Below is a small trained network, with its code and all its weights. Each question gives an input and a class and asks what happens when units are switched off, that is, made to give their printed mean instead of their output.

import numpy as np


def w(rows, s, z=0):
    codes = np.array(rows[::2]) - 128.0
    scale = np.full(codes.shape[1], s)
    scale[-1] = z or s
    return codes * scale


def norm(h):
    return h / np.sqrt((h * h).mean(-1, keepdims=True) + 1e-5)


def f(y):
    return np.maximum(y, 0)


def log_softmax(a):
    a = a - a.max(-1, keepdims=True)
    return a - np.log(np.exp(a).sum(-1, keepdims=True))


def net(x, mask):
    res = np.array(x, float).reshape(1, 4) / 4 @ E
    u = 0
    for l in range(2):
        y = f(norm(res) @ A[l][:, :-1].T + A[l][:, -1])
        res = res + np.where(mask[u : u + 8], y, B[l][:, -1]) @ B[l][:, :-1]
        u += 8
    return log_softmax(norm(res)[-1] @ U[:, :-1].T + U[:, -1])


A, B = {}, {}
E = w([
[38,103,127,80,175,68,48,148,147,236],'x0',
[109,227,115,136,129,19,77,53,253,128],'x1',
[183,183,120,83,105,208,193,152,106,124],'x2',
[110,163,141,156,83,215,120,219,61,57],'x3',
],0.0045)
A[0] = w([
[20,189,134,165,116,76,72,169,152,127,94],'L0N1',
[135,172,116,167,50,191,97,93,133,105,66],'L0N2',
[126,255,99,91,90,132,149,172,137,122,99],'L0N3',
[189,194,93,58,98,127,89,105,188,119,94],'L0N4',
[163,193,173,63,101,192,135,204,91,168,45],'L0N5',
[89,194,126,100,80,155,45,145,120,172,1],'L0N6',
[52,185,163,102,116,201,76,230,110,115,70],'L0N7',
[184,154,118,94,89,190,200,153,70,65,107],'L0N8',
],0.0058,0.0049)
B[0] = w([
[229,84,204,115,109,176,130,176,114,46,234],'L0N1',
[187,150,189,64,113,163,82,134,142,127,167],'L0N2',
[129,124,176,52,180,135,111,130,196,157,195],'L0N3',
[102,81,80,110,163,63,130,156,79,193,194],'L0N4',
[92,151,7,104,134,52,90,46,180,218,186],'L0N5',
[164,125,136,19,197,187,200,255,72,122,156],'L0N6',
[151,143,41,65,152,82,209,145,138,170,204],'L0N7',
[41,111,160,168,78,154,77,145,89,136,253],'L0N8',
],0.0064,0.0055)
A[1] = w([
[146,127,101,107,76,150,201,160,93,154,163],'L1N1',
[55,94,133,94,127,123,105,190,72,162,199],'L1N2',
[142,69,113,145,126,158,255,99,44,147,97],'L1N3',
[116,152,99,234,177,46,172,66,99,114,43],'L1N4',
[163,19,180,126,141,42,86,96,151,102,212],'L1N5',
[102,52,172,200,73,192,85,87,53,121,184],'L1N6',
[110,188,146,54,121,174,88,163,178,109,120],'L1N7',
[38,126,2,175,114,108,108,63,109,107,3],'L1N8',
],0.0059,0.0028)
B[1] = w([
[109,63,212,168,183,95,108,111,138,136,187],'L1N1',
[187,158,210,159,145,173,157,100,153,55,234],'L1N2',
[176,147,131,106,148,147,132,238,69,60,183],'L1N3',
[94,141,86,65,133,56,73,30,239,191,148],'L1N4',
[39,196,71,148,30,91,111,13,197,189,254],'L1N5',
[152,98,56,40,212,73,225,162,146,220,223],'L1N6',
[160,152,144,240,41,196,34,106,147,1,190],'L1N7',
[152,57,178,99,191,165,152,240,62,110,144],'L1N8',
],0.0058,0.007)
U = w([
[33,131,21,111,110,51,174,30,187,218,188],'0',
[133,182,215,151,13,212,54,119,155,29,99],'1',
[188,50,145,69,215,153,248,235,57,117,147],'2',
[52,114,50,254,218,104,100,103,14,78,2],'3',
],0.0098,0.0076)

Each question gives the input, the list of numbers given to net, and the class t.
The units are the neurons (one row each of A and B). Each row of codes is followed by its name. A weight is (code - 128) times the scale printed after its matrix; where a second scale follows, it is the last column's (A, B and U).
mask holds one flag per neuron, layer by layer. A switched-off neuron (its flag False) gives its mean, the last column of its row in B, instead of its output. The means were averaged over made-up inputs and are rounded, as every weight is.
A unit's drop is (log p(t) with every unit on - log p(t) with that unit switched off) / (log p(t) with every unit on - log p(t) with every unit switched off).
The circuit of an input: a set's keep is (log p(t) with only the set's units on - log p(t) with every unit switched off) / (log p(t) with every unit on - log p(t) with every unit switched off). Starting from the 12 units with the biggest drops (on a tie, the unit counted first), units are removed one at a time, each time the one whose removal leaves the highest keep (on an exact tie, the one counted first), for as long as the keep stays at least 0.8.
circuit, biggest first: the units of the circuit, biggest drop first
top k neurons: the k neurons with the biggest drops, biggest first
k most important neurons of layer l: the k neurons of layer l with the biggest drops, biggest first
drop when u is switched off: that unit's drop, to one decimal
input [-6,0,-1,-1], class 2: 2 most important neurons of layer 1 => L1N6, L1N5
input [0,8,7,1], class 1: 3 most important neurons of layer 1 => L1N7, L1N6, L1N5
input [0,-2,-1,7], class 2: 3 most important neurons of layer 0 => L0N1, L0N5, L0N3
input [-3,0,2,-2], class 2: circuit, biggest first => L1N5
input [-5,4,5,-3], class 1: 2 most important neurons of layer 0 => L0N5, L0N3
input [7,3,7,-3], class 1: top 3 neurons => L1N6, L0N5, L0N7
input [2,8,4,7], class 2: 4 most important neurons of layer 0 => L0N6, L0N7, L0N4, L0N8
input [8,7,3,8], class 2: top 2 neurons => L0N6, L0N7
input [1,4,3,1], class 1: top 3 neurons => L1N6, L1N7, L0N7
input [-4,2,5,-4], class 1: 2 most important neurons of layer 1 => L1N6, L1N5
input [5,2,5,-2], class 1: top 3 neurons => L1N6, L0N7, L0N5
input [-5,-1,-8,5], class 2: top 2 neurons => L1N6, L1N5
input [-6,2,-6,2], class 0: top 2 neurons => L1N6, L0N3
input [5,8,6,2], class 1: circuit, biggest first => L1N7
input [-3,-2,-1,4], class 2: top 2 neurons => L1N6, L0N8
input [1,4,-8,6], class 1: drop when L0N1 is switched off => 0.1
